Below are the code and all the weights of a small trained network. Each question names an input and a class and asks about switching units off, where a switched-off unit gives its printed mean instead of its output.

import numpy as np


def w(rows, s, z=0):
    codes = np.array(rows[::2]) - 128.0
    scale = np.full(codes.shape[1], s)
    scale[-1] = z or s
    return codes * scale


def f(y):
    return y / 2 * (1 + np.tanh(0.7978845608 * (y + 0.044715 * y**3)))


def log_softmax(a):
    a = a - a.max(-1, keepdims=True)
    return a - np.log(np.exp(a).sum(-1, keepdims=True))


def net(x, mask):
    res = np.array(x, float).reshape(1, 2) / 4 @ E
    y = f(res @ A[0][:, :-1].T + A[0][:, -1])
    res = res + np.where(mask, y, B[0][:, -1]) @ B[0][:, :-1]
    return log_softmax(res[-1] @ U[:, :-1].T + U[:, -1])


A, B = {}, {}
E = w([
[239,201,162,44,138,104,75,14],'x0',
[145,201,115,204,134,9,154,246],'x1',
],0.011)
A[0] = w([
[109,57,80,156,104,158,192,185,85],'N1',
[202,186,145,81,136,114,144,99,103],'N2',
[102,62,101,106,127,193,123,55,125],'N3',
[167,33,153,63,130,213,154,124,125],'N4',
[207,235,122,96,113,138,110,106,98],'N5',
[11,24,108,205,162,182,133,216,144],'N6',
[190,155,157,107,128,69,121,60,107],'N7',
[183,255,128,31,175,101,63,50,152],'N8',
[158,116,155,96,125,137,132,130,246],'N9',
[189,205,108,181,138,36,150,219,113],'N10',
[116,36,112,93,144,175,60,112,89],'N11',
[133,89,141,131,122,163,171,57,90],'N12',
],0.008,0.013)
B[0] = w([
[145,95,157,86,120,112,140,140,174],'N1',
[121,94,146,94,131,124,150,163,171],'N2',
[79,182,152,103,115,100,112,153,189],'N3',
[126,183,155,95,134,123,119,125,184],'N4',
[112,95,169,92,100,151,143,149,175],'N5',
[161,95,126,127,77,175,154,130,251],'N6',
[146,98,162,100,101,146,127,157,176],'N7',
[134,88,128,147,97,158,143,139,242],'N8',
[129,184,5,202,108,148,170,106,217],'N9',
[83,201,157,70,121,145,103,99,215],'N10',
[117,141,184,83,126,110,110,160,161],'N11',
[138,135,175,103,144,106,129,121,150],'N12',
],0.022,0.016)
U = w([
[145,59,147,123,71,182,168,159,71],'0',
[75,226,175,102,115,141,105,127,146],'1',
[127,158,8,190,103,162,151,110,254],'2',
[140,107,133,149,139,93,119,104,84],'3',
[119,138,171,151,182,156,87,140,88],'4',
[117,83,118,121,124,78,101,105,84],'5',
[147,85,154,160,150,113,106,107,83],'6',
[130,86,81,142,145,103,100,128,77],'7',
],0.014,0.0073)

Each question gives the input, the list of numbers given to net, and the class t.
The units are the neurons (one row each of A and B). Each row of codes is followed by its name. A weight is (code - 128) times the scale printed after its matrix; where a second scale follows, it is the last column's (A, B and U).
mask holds one flag per neuron, in row order. A switched-off neuron (its flag False) gives its mean, the last column of its row in B, instead of its output. The means were averaged over made-up inputs and are rounded, as every weight is.
A unit's drop is (log p(t) with every unit on - log p(t) with that unit switched off) / (log p(t) with every unit on - log p(t) with every unit switched off).
most important unit: the unit with the biggest drop
k most important neurons: the k neurons with the biggest drops, biggest first
drop of u: that unit's drop, to one decimal
input [5,5], class 0: most important unit -> N8
input [1,-3], class 2: 2 most important neurons -> (N10; N9)
input [2,-4], class 1: 4 most important neurons -> (N6; N3; N4; N11)
input [3,0], class 2: 2 most important neurons -> (N6; N9)
input [1,-4], class 1: 3 most important neurons -> (N6; N3; N4)
input [3,2], class 2: 2 most important neurons -> (N6; N1)
input [-3,5], class 1: 2 most important neurons -> (N10; N9)
input [3,-3], class 2: drop of N9 -> 0.6
input [8,-3], class 0: drop of N3 -> 0.0
input [0,-3], class 2: drop of N10 -> 0.7
input [-3,0], class 2: drop of N8 -> 0.1
